Here is a tiny trained network, its code and every weight. The questions are about switching its units off for an input and a class, where a switched-off unit gives its printed mean instead of its output.

import numpy as np


def w(rows, s, z=0):
    codes = np.array(rows[::2]) - 128.0
    scale = np.full(codes.shape[1], s)
    scale[-1] = z or s
    return codes * scale


def norm(h):
    return h / np.sqrt((h * h).mean(-1, keepdims=True) + 1e-5)


def f(y):
    return y / 2 * (1 + np.tanh(0.7978845608 * (y + 0.044715 * y**3)))


def log_softmax(a):
    a = a - a.max(-1, keepdims=True)
    return a - np.log(np.exp(a).sum(-1, keepdims=True))


def net(x, mask):
    res = np.array(x, float).reshape(1, 6) / 4 @ E
    u = 0
    for l in range(3):
        y = f(norm(res) @ A[l][:, :-1].T + A[l][:, -1])
        res = res + np.where(mask[u : u + 5], y, B[l][:, -1]) @ B[l][:, :-1]
        u += 5
    return log_softmax(norm(res)[-1] @ U[:, :-1].T + U[:, -1])


A, B = {}, {}
E = w([
[185,110,119,109,191,138,137,98,102],'x0',
[98,108,136,137,79,101,95,157,113],'x1',
[123,125,213,231,142,102,157,66,164],'x2',
[194,164,107,120,91,122,154,29,147],'x3',
[95,153,145,148,175,121,113,99,233],'x4',
[93,122,41,252,143,161,205,144,97],'x5',
],0.0044)
A[0] = w([
[92,98,61,171,173,176,190,155,86,29],'L0N0',
[66,106,121,179,137,114,117,148,130,125],'L0N1',
[120,104,167,212,123,118,120,183,118,140],'L0N2',
[66,113,174,254,78,5,118,207,120,4],'L0N3',
[92,165,50,117,78,98,212,127,106,87],'L0N4',
],0.0048,0.0034)
B[0] = w([
[163,134,108,176,198,28,214,104,29,254],'L0N0',
[32,94,227,76,140,221,131,98,163,194],'L0N1',
[52,104,64,82,164,149,83,50,102,226],'L0N2',
[70,70,208,173,87,175,70,109,3,220],'L0N3',
[185,147,176,98,56,152,182,102,110,212],'L0N4',
],0.0052,0.0014)
A[1] = w([
[73,116,130,194,144,149,140,142,219,6],'L1N0',
[167,166,174,146,147,66,101,69,126,63],'L1N1',
[136,119,118,35,121,83,65,253,119,115],'L1N2',
[168,119,83,193,216,136,180,208,85,87],'L1N3',
[215,100,169,114,151,76,129,134,125,128],'L1N4',
],0.0067,0.0021)
B[1] = w([
[104,175,102,136,134,123,116,206,154,152],'L1N0',
[157,132,140,131,144,127,56,130,88,169],'L1N1',
[100,101,182,2,122,219,157,88,174,254],'L1N2',
[84,175,112,88,176,106,209,61,94,228],'L1N3',
[150,157,98,166,143,126,53,133,148,172],'L1N4',
],0.0087,0.0043)
A[2] = w([
[194,160,127,156,177,104,17,122,155,112],'L2N0',
[102,136,115,123,184,148,211,172,102,254],'L2N1',
[185,158,66,198,63,97,144,119,119,9],'L2N2',
[255,169,64,91,43,139,182,129,101,93],'L2N3',
[51,140,180,192,112,47,122,202,145,194],'L2N4',
],0.0059,0.0016)
B[2] = w([
[235,126,172,157,127,18,139,124,123,218],'L2N0',
[203,219,71,76,138,78,49,41,129,253],'L2N1',
[91,68,117,1,17,161,140,230,153,156],'L2N2',
[59,63,143,208,54,99,165,187,153,234],'L2N3',
[124,88,72,158,229,199,138,235,130,167],'L2N4',
],0.0063,0.0034)
U = w([
[240,122,188,164,135,32,84,111,145,134],'0',
[119,109,173,9,107,193,105,102,152,215],'1',
[48,59,164,200,147,172,87,159,50,83],'2',
[115,188,54,135,159,73,193,59,54,176],'3',
[112,169,103,176,186,143,116,209,213,1],'4',
[119,80,105,160,25,102,180,180,132,144],'5',
],0.016,0.0014)

Each question gives the input, the list of numbers given to net, and the class t.
The units are the neurons (one row each of A and B). Each row of codes is followed by its name. A weight is (code - 128) times the scale printed after its matrix; where a second scale follows, it is the last column's (A, B and U).
mask holds one flag per neuron, layer by layer. A switched-off neuron (its flag False) gives its mean, the last column of its row in B, instead of its output. The means were averaged over made-up inputs and are rounded, as every weight is.
A unit's drop is (log p(t) with every unit on - log p(t) with that unit switched off) / (log p(t) with every unit on - log p(t) with every unit switched off).
The circuit of an input: a set's keep is (log p(t) with only the set's units on - log p(t) with every unit switched off) / (log p(t) with every unit on - log p(t) with every unit switched off). Starting from the 12 units with the biggest drops (on a tie, the unit counted first), units are removed one at a time, each time the one whose removal leaves the highest keep (on an exact tie, the one counted first), for as long as the keep stays at least 0.8.
units of the circuit, in order: the units of the circuit, biggest drop first
most important unit: the unit with the biggest drop
top k neurons: the k neurons with the biggest drops, biggest first
top k neurons in layer l: the k neurons of layer l with the biggest drops, biggest first
drop of u: that unit's drop, to one decimal
input [-1,-4,8,-5,6,-3], class 4: most important unit => L1N0
input [-4,4,-6,-1,-5,4], class 1: top 3 neurons => [L1N2 L2N0 L0N1]
input [-8,6,2,7,-1,0], class 5: units of the circuit, in order => [L1N2 L2N2]
input [3,3,-3,-2,6,2], class 4: top 2 neurons => [L0N1 L1N0]
input [2,-7,5,-4,1,-1], class 4: units of the circuit, in order => [L1N0 L0N0]
input [7,8,3,4,-8,-7], class 0: units of the circuit, in order => [L1N4 L2N0]
input [-1,-7,-8,6,-1,3], class 5: units of the circuit, in order => [L2N3 L0N4]
input [-5,-5,4,-1,3,-4], class 4: top 2 neurons => [L2N4 L1N0]
input [-5,-6,-3,1,0,0], class 5: top 2 neurons => [L0N4 L2N3]
input [-6,-1,8,4,-8,3], class 2: units of the circuit, in order => [L0N3 L1N3]
input [-8,-7,6,-5,-2,-4], class 2: top 2 neurons => [L0N3 L1N2]
input [3,0,-2,-6,6,5], class 3: top 2 neurons => [L0N0 L1N3]
input [2,6,7,-7,-7,-6], class 2: top 3 neurons => [L0N3 L2N1 L1N3]
input [4,6,4,7,1,3], class 0: top 2 neurons in layer 1 => [L1N1 L1N3]
input [-8,-2,-5,7,-7,8], class 5: units of the circuit, in order => [L2N3]
input [-4,-8,4,-5,-5,-3], class 2: top 2 neurons in layer 0 => [L0N3 L0N2]
input [4,8,-3,6,4,0], class 0: top 2 neurons => [L2N0 L1N1]
input [-4,-7,-3,8,-1,7], class 5: top 3 neurons => [L0N4 L2N3 L2N2]
input [5,6,1,-2,4,-1], class 2: top 2 neurons => [L1N2 L0N3]
input [-7,7,-2,3,5,3], class 2: units of the circuit, in order => [L0N3]
input [2,4,-6,4,-8,3], class 5: drop of L2N3 => 1.0
input [-5,-1,5,2,4,6], class 4: top 2 neurons in layer 2 => [L2N4 L2N3]
input [-1,5,8,-1,6,-1], class 2: drop of L0N3 => 0.8
input [-6,-8,-2,-7,-3,2], class 3: drop of L0N0 => 0.2
input [-7,6,-8,6,0,3], class 5: drop of L2N3 => 0.6
